Each row comes from the steps of one path. Every step used is in the known rows, and no mark comes twice. Write the path behind each row, first mark first.
Known rows
fozog/vibap/geli/terur/segu/livem/tomim/tugo/fepudi: [  -2   -1  -66 -217    0   44   30  -74 -227  -69  -18 -244 -159  -49
  -65  -41  -54 -206 -317   44  -42  561   25  447   68   31   18   13
    4 -138   46   13   67  -18  -99  -71 -131  -97  194  229 -176 -186
   14   13   25  132  -11   10]
segu/livem/tugo/vibap: [ -48   -9 -125   36  117   -7  -14  -35   -9   41   84 -230  -94   -5
  -98   89   16  -47  -90  -14   13  206  -87  155   23    0 -124   -4
  117 -213 -107   26  -16  -23  -85  -66  -41   10  100 -108   18  182
   -3   42   74  105   38  -16]
vared/terur/segu/livem/tomim/fozog/vibap/befi/geli: [ -34   23  125 -218  230 -287   56  -72 -226   45   -7  -92 -146  -82
  116  -35  -34 -204 -419  -16   67  239  -84  -18   61   45 -221   35
 -141  153  -23  -62  147   61  106 -115  118 -164  210   95 -168 -265
   83   -8  146   79 -102   -2]
tugo/fozog/vibap/geli/terur/befi/segu/livem/tomim/fepudi: [   6   22   83 -126  163  185   80 -115 -199  -65  -61 -162  -99 -105
  162  -46 -103 -134 -345   20  -84  685  -46  214   81  -25   -9   12
  -89   66   49  -15   99  -41  -51 -100   38    4  285  258 -213 -273
   -4   57   29   89   49   28]
segu/livem/tomim/tugo/fepudi: [ -53   -1 -175  -52  103  -76   39    8 -175  -11  -25 -145 -256  -26
 -156   98  -93  -91 -101  -49 -170  229  -26  602   11   73   86   71
   75 -330 -143   40  -28  -24 -216   -7 -146   87  211   75   24   99
  -14  -26    2   59   44  -13]
tugo/vibap/terur/geli/segu/livem/tomim: [ -30   26   25 -154  147  293   23  -37 -188   15   31 -143   22  -44
  -63  -84  -17  -34 -356   50   -8  247 -171  260   14 -123 -132    4
 -113  381   39   10   67  -11  -31 -118   76    0  221  152 -154 -177
  -12  109  -21  115    7  -41]
livem/tugo/fepudi/fozog/tomim/terur: [ -20   17 -138   36   21    4   80   -6   73 -163 -129 -211 -259   -7
 -148   44  -71 -150  131   92 -124  165   66  233   80  123   92   75
   68 -327 -196  144  -17  -60 -310   38   41 -105  154  198  108  -93
  -19  -65  -24   17  -45   78]
segu/vibap/befi/geli/terur/fozog: [  21  -40  233 -188  135 -562  160  -25 -141   98  -17  -27  109  -48
  424 -122 -145   97   16   12  178  211 -106 -390   31 -112  172  -26
 -269  156  153  -67   23  -13  208 -195  273   92 -119   55 -220 -200
  -31   27 -194   86   63   14]
befi/segu/livem/tomim/tugo/fozog/vibap: [  22    8  -94  -40  183   71  114  -94 -186  -76   49 -124 -217  -85
  -46  123  -18 -137 -183   21  -63  557   12  474   52   79 -108   41
   95 -135  -77   10   97   -4  -99  -68   -1  -93  373  119  -36  -94
   30   60   86   66   64   16]
tomim/fozog/vibap/terur/vared/fepudi/livem/segu: [  42  -18  -97 -269   27  110  -60  -32 -102  -84  -91   90  256    9
 -135  178   33   45 -232   12   78  -58   67   77    6   62  -32  -57
    5  211  173   36   59   64   -4  -98   87 -174  -78  -31  -49  -18
  -41  227  121 -105 -132   21]
befi/terur/fozog/tomim/tugo/fepudi/livem/vibap/geli: [  83  -41  -71  -48  148  139  157  -61  -90   -4 -182 -120    5   82
   -8  126  -81  132  -36    1   24  167   38  168   53  128  174  -39
   49 -399 -111  -25   16  -32 -150  -10  220 -172  -68  178  -71 -139
  -73   81  -51  133  -10   42]
terur/befi/geli/vibap/segu/livem/tugo/fozog: [ -29   40  120 -119    3 -306  134  -56 -175   -5  185 -180   95   -3
   67  -17   -4 -138 -161   65   70  578  -43  -64   74  -44 -145    9
 -110    5 -112  -84   53  -41   33 -149   30  -29  342   14 -184 -138
   43   77   22  201  -40  -72]
livem/segu/vibap/befi/terur/vared: [   6  -24  226 -193   44 -711   65   11 -112   65  148  -70  168    8
  239   -8  -79   96 -301   73  186   36 -131 -420   51  -81   60  -80
 -213  352  176  -68   14   35  285 -204  169   17  -72  -31 -181 -114
  -47  160 -128    7   22  -24]
vared/terur/fozog/tomim/fepudi/livem/segu/vibap/geli: [  44  -38  -66  -85  306  -60  113  -10 -214   99 -208   58   35  130
   41   94  -96  112   98  -73  -52 -209 -201  -70   13   -4   59  -30
 -119 -170 -113  -16    7  -21 -126  -15  363  -15 -176   24  -73   19
  -81  -72 -101  -17   24   11]
geli/vibap/terur/fozog/tomim: [  29  -33  -46 -133  -22 -218  164  -17 -152   -6  -78  -24  216   20
   73  -45  -58  159   97   22  116  120    0  184   33  -14  188   19
 -145  174  115   19   20  -34  130  -66  215   40  127  140 -101 -231
  -56  -16 -196   85   -4   -1]
geli/segu/livem/tugo/fozog/tomim/terur/vared: [ -46   45   -3    8  -86 -235  118  -13 -148 -173   10 -245   16 -162
  -68   79   -9  -23  -49  129  -45  326  -26  480  113   -8   30   16
   -2  156  -89   47   40  -42  -54  -48 -151  130  288  133    4  -43
  -25  -57  -13   84   14  -27]
terur/fozog/tomim/tugo/fepudi/livem/segu: [  75  -33 -238  -80   58   99  136   -8 -129  -49 -164  -64   -1   91
 -156  178  -24   25   65  -27 -142 -163   68  457   23  107   69  -29
   82 -452 -229   31  -52   -9 -237   23  205  -88  -38    2   65  -27
  -70  -29  -47   26   31   38]
tugo/vibap/befi/segu/livem/tomim: [ -65  -24   59  -84  218  -57   47  -58 -109   40  138 -203  -54  -74
   84   86  -75  -13 -564   39  -23  396 -221  100   51  -87 -161   11
  -24  162  -54  -27   22    5   28 -160  106  -25  203    2 -115  -31
   36  151  -15   94   81  -28]
tugo/fozog/tomim/fepudi/livem/vibap/geli: [  41  -19 -145   36  254  448   78  -89  -64  -56 -228  -64 -150   24
  -65  172  -86   99 -219   -2 -243  203  -89   94   27   85   99    2
  134 -326 -187   64   15  -88 -293   41  266 -165   19  186  -10  -33
  -77  110  -26   21   25   25]
terur/fozog/vibap/befi: [  41  -40  -19 -170   63 -273   84  -64  -34   37  -20    4   46  -34
  115   16  -16    1  -44  -25   84  159   84  -92   39   64    5  -53
  -30 -228   59  -31   48   32  139  -91  289  -24   58  -45  -94 -143
    8   27  -60    0  -43   63]
fepudi/fozog/vibap/geli/terur/segu: [  57    7   55  -84  -74  167    2 -106  -34  -71  -66  -49   27   -1
   87 -113   16 -164  -32  146   98  491   69 -184   74   44  -35  -16
  -34  203  223   30  126  -29   72  -80  103 -241   -1  228 -169 -346
   39   82   44   52  -48   35]
vared/terur/fozog/tomim: [  10   -6  -59   73   65 -213   99    0  -80   35 -103    9   10   37
   17  -43  -21   87  318  -49   55 -250  -54   73   29   78   31   -1
  -58  -29    3   -4    4  -10   52   70  215   37  -52   69   27  -75
   10 -206  -53    8  -51    5]
geli/segu/vibap/befi/terur: [  32  -17  295 -115   75 -370  106   -9 -120   39   96  -79  236    3
  239  -89  -77   58 -211   36  225  332 -118 -308   50 -103    9  -35
 -228  378  158  -84   30    8  204 -229  131   71   -1   74 -194 -235
   60  121  -70  133   66  -22]
tugo/vibap/terur/befi/geli: [  46   21  115 -131  104  165   29  -79   -2   47   40  -60   53   -8
  114  -81   -5    7 -246   32   80   72  -22 -378   32  -76  -80  -35
 -140  184   57  -23   58   10   70  -46  231 -207   26   51 -148 -233
  -16  157   19  105  -53   50]
tugo/vibap/terur/geli: [  39    7   -8 -120   88  323   -3  -74  -35   36    7  -44   -5    3
   -9  -74   22   31 -174   42   47  -24  -26 -206   14  -39  -46  -38
  -88  147   89   33   55  -13   31   -5  190 -197   30   66 -111 -176
  -41  120    2   58  -66   22]
vared/segu/livem/tomim: [ -85   -8  -37  -50  194 -157  -57   15 -147   21    9 -126 -139   13
  -90  -18   -6  -69 -307  -69   -8  -54 -204  372   15  -70   26   29
   12   60  -76    3  -19   -4  -76    3 -117  125  115   -5  -10   81
   -4  -92   -8    6   11  -60]
tugo/vibap/terur/vared/fepudi: [  -4  -14  -67  -61  -28  -11  -61  -33  -54   -8   56   -8  198  -54
  -77   77   -3  177  -88   46   93   11  -65 -148    2  -24   57  -41
  -15  224  289   34   10   -5   72  -45   28  -26  -89   15  -67  112
  -24  192    2  -15  -94   -2]
vibap/terur/befi/geli/segu/livem/tomim/tugo: [  -1   65  142 -222  135  -41   96  -25 -265   53    2  -35   44 -113
   39  -39  -71  -39 -321  -25  -20  404  -30  372   75  -69 -103   44
 -213  307    0  -56   85   22    8 -153    0  142  194  143 -187 -226
   -2   64   39  168   21   -7]
segu/vibap/geli/terur/befi: [  -1  -17  200 -185   54 -143   37  -38 -112   82   -6  -49   22    1
  282 -185  -60  -23  -64   24  100  249 -130 -317   66 -132   97  -22
 -158  202  159  -29   27  -30  132  -97  166   40 -143  113 -220 -247
  -31   12 -111   32   15   -5]
tomim/fozog/vibap/befi/segu/livem/tugo/fepudi: [ -33  -24   -5 -182   84 -218   76  -91  -97  -63  110 -300  -71  -69
    9  151  -52 -154 -340   10   27  613   97  211   88  107 -100   11
    3 -240 -123  -35   32  -13  -24 -150  -27  -52  339   15  -86  -75
   54   42  154  141  -42   19]
befi/segu/vibap/terur/geli: [  43    9  229 -192   72  -23   78  -41 -175   44  171   -2   68  -20
  172 -105    3   32 -144   69  155  149 -116 -264   36 -144   13  -30
 -241  425  123  -50   68  -18  128  -87  108  -54   54  110 -237 -276
  -31   69  -55   68  -27  -10]
tomim/fepudi/livem/vibap/befi/geli/terur/vared: [  62    3  163  -76   73 -122   24  -50 -135   64 -127    2  221  -89
  192   80 -126  128 -323    9   -6  161  -21 -194   46  -44   26  -35
 -135   84   67  -51   63  -21   61 -187   52  -45 -309   56 -178  -14
   -9  229   37  105   42   21]
vibap/terur/befi/segu/livem: [ -18   33  187 -137  -10 -108   14  -32 -120    5  204  -66  138  -16
   81  -22   -3    3 -285   32  113  228  -57   95   75  -70  -22  -46
 -155  508   92  -48   27    8  156  -68  -29   41  184   -8 -184 -234
   10   65   47  115  -35  -23]
livem/segu/vibap/terur/befi/geli: [  20   14  226 -292  172 -329   67    5  -71   65  128  -17   26   75
  181 -116  -56  -39 -229   47   88  -54 -124 -445   13 -150  -35  -58
 -246  362   39  -46   22   31   86 -122  327  -81    5   18 -199 -265
  -82  105 -116   14  -48   23]
fozog/vibap/segu/livem/tomim: [ -44    5  -94 -182   53  -96  -11  -25 -120  -56  117 -157  -76  -49
  -95   29   -5 -112 -402   -8   -8  348 -109  308   28  -20 -144  -13
  -27   64  -26   -6   31   20  -24 -105   38  -12  263   47  -86  -25
   61   44  -16   33   10  -26]
terur/befi/geli/vibap/segu/livem/tomim: [ -53   31  163 -215   16 -242   92    4 -232   51  128 -113  103  -42
  129  -79  -29 -127 -380   40   47  404 -157   36   41 -174 -176   25
 -213  263  -64 -112   67   14   86 -178   34   36  238   75 -227 -179
   50   74  -70  146   -2  -75]
geli/vibap/segu/livem/tomim: [ -78   -3  -10 -154   18 -278   44   19 -214    3  111 -113   97    1
  -32    8  -58  -58 -299   37   18  399 -176  321   15  -93  -77   49
 -105  231  -11  -32   24  -11   35 -165  -34   74  252   54 -125   -3
   47   72  -94   87   48  -99]
segu/livem/tomim/fepudi/fozog/vibap/befi: [ -26   -4 -161  -80  236  -56   28  -63 -136   13 -142  -64 -249  -89
   -2  116 -128 -111 -263  -56 -165  498  -35  272   53  108    1   58
    9 -231  -23   82   60  -25 -114 -135  142   59  229   99  -48  -48
   27   92   15   18   53   52]
segu/vibap/befi/terur/fozog/tomim/fepudi/livem: [  98  -46   35  -95  183 -160  180  -43 -244   70 -174  -26  140  -39
  256   77  -98  228 -145 -130   95   78 -128  -11   67  -11  271  -34
 -181 -170    3  -17  -13  -25   36 -126  239  103 -119   36 -142 -177
  -36   59 -113  114  139   42]
livem/segu/vibap/befi/terur/fozog/tomim: [  20  -54  119 -201  188 -645  193   10  -96   47   14 -133   60   41
  281  -37 -112  146 -178   13  153  -45 -164 -251   53  -53  121  -84
 -214  168   61  -34  -33   19  182 -164  474   72  -13   38 -134 -259
  -85    9 -258   31   50   16]

Which path is each row?
[   3   22 -100   -5  101  185   33  -80 -105  -20 -111 -123  -14  -59
  -93  129  -51 -124   19   23  -75  781   85  221   66   82 -133   32
    4 -220  -37    7  100  -60 -158 -150  -45  108  220  128  -75   53
   25   43  129  141   22   26] => tomim/fepudi/fozog/vibap/geli/segu/livem/tugo
[  -6  -42 -204 -137  241 -469   71  -45 -194    1  -33 -234 -140   82
 -156   87  -92   96  -61  -29    9  -46  -55  510   58   98  246  -39
    4 -132  -18   43  -33  -70  -76   25  242   52   87  101  -31  -43
  -89  -93  -89  110  -73   11] => vared/segu/livem/vibap/terur/fozog/tomim/tugo/fepudi
[ -44   23  -72 -198  144 -134   34  -46  -72 -184   54 -156 -213  -53
  -96   36  -51 -200 -362   93  -53  356  -78  308   43   25  -38    3
  -11   76  -74   70   75   21 -127  -54  102 -176  424  107  -46 -138
   26   85  -41  -29  -21   19] => tugo/fozog/vibap/segu/livem/tomim/terur
[ -32   57  113   22  192 -148   15   -5 -232   96   24  -11  -51  -33
   28  -11  -61 -107 -102  -83  -53   61 -155  254   47  -20 -161   45
 -135  122  -56  -66   57    8  -21  -41  -64  148   73   49 -100  -41
   57  -84  135   57    3  -10] => vared/terur/befi/segu/livem/tomim/fepudi
[   8  -33  -76  -41   -2 -120   93  -50 -235   12 -181  -26  -14 -140
  164   55 -102  176  191   68   21  451  -91  -69  111    2  208   27
  -76  131  317   71   45  -89   43  -97  130  144 -238  281 -109  -33
  -45   27 -115   19   12   -9] => segu/vibap/geli/terur/vared/fepudi/fozog/tomim/tugo
[   3  -18  151 -218   85 -392  105  -45  -58  -43   94  -89   67  -79
  189   72  -35  -79 -210   96  166  279   46   19   77  -42  -54  -85
 -132  166   15  -56  105   72  170 -133  135  -48  223  -79 -151 -197
   18   49  -33   59  -43   66] => tomim/terur/fozog/vibap/befi/segu/livem
[  42   -2 -202   -2   52   23  -17  -89 -115   25  -81   83   70  -74
 -110  180  -37  144  150   64   26  255   42  -13   54  132   70   23
   30   54  317   99   75  -40   11  -73  123  -68 -125   80  -19   87
  -21  239   83   -5  -60   36] => tomim/tugo/vibap/terur/vared/fepudi/fozog
[   2    6   57  -13   -8 -161   80  -54  -21 -105   79 -301   78   48
  -63   24  -69 -177 -126   67  142  752  105   85   88  128  -80  -16
   -9  -60   12   -6   33  -28  -41 -210  -39  -52  327  123  -97 -193
  123  116  107  233  -30   12] => geli/segu/livem/tugo/fepudi/fozog/vibap/befi/terur
[  16   21 -180  -59   85 -269  -71  -99 -204   -3  -40 -109    6  -60
 -174  125   -5  -22  -76  -47   65  332   59  319  102  124  112   17
  -41  -86  134   67   77  -68   -6  -74 -150   88  125   33  -67  101
  -14   30  158   80  -46   27] => tomim/fepudi/fozog/vibap/terur/vared/segu/livem/tugo
[  17   30  290 -203  185  164   69   55 -167  -14  -61   64  114  -47
  103  -71    5 -164 -183   27   58   40 -218 -104    9 -265 -145   14
 -119  178  -89  -58   74   76 -209 -155   48    2 -129   81 -156 -178
   34  126  -17  -16  -33   30] => vared/fepudi/livem/tomim/terur/befi/geli/segu/vibap
[  12   16  139 -156  -16 -345   30  -62  -81   -7  202 -252   62  -43
   36  -23   53 -125 -446   -5  242  411   24   -8  108   35 -142  -76
  -46    8   49  -53   52   45  155 -169  -87  -52  197  -58 -191 -212
   69   80  123  193  -56    8] => fozog/vibap/befi/terur/segu/livem/tugo
[ -19  -16   71 -211   64 -472  119  -44  -38  -86  144 -253  -15  -43
   24  100  -63 -171 -153   78  107  412  102  183   88   38  -22  -47
  -46 -271 -131  -38   42   31  -29 -130   11  -36  322  -55 -116  -94
   16   11    6  109  -79   77] => tomim/terur/fozog/vibap/befi/segu/livem/tugo/fepudi
[  62  -14  191 -198   90 -283   64  -15 -230   67  -71    1  249  -44
  268   60 -134   99 -340   10   19   82 -117 -311   37 -148   56  -53
 -262  204   68  -53   27   -3   80 -234   88    3 -272  -17 -212  -24
  -44  198  -59   69  111    1] => tomim/fepudi/livem/segu/vibap/befi/geli/terur/vared
[  51  -24  -62   18  154  162   10 -112 -196  -61 -252 -125   57  -10
   -2   73  -67  152 -282   18  -86   95 -123  120   86   15  213  -23
   24  -14   36   42   35 -116 -106   18  104  -95 -191  236  -84  -37
  -69   55   -7   45   18  -17] => tugo/fozog/tomim/fepudi/livem/vibap/geli/terur/vared/segu
[  97    7  -90   51   85  122  130  -29 -135    8 -228  -61  148  -47
    7  108  -18  165   53 -156   48   26   34  359   60   92  143    9
  -46 -434 -127    0  -20  -25 -147  -47  -37  128  -84   36   -8   -8
  -51  -30   51  131  103   53] => befi/terur/fozog/tomim/fepudi/livem/tugo
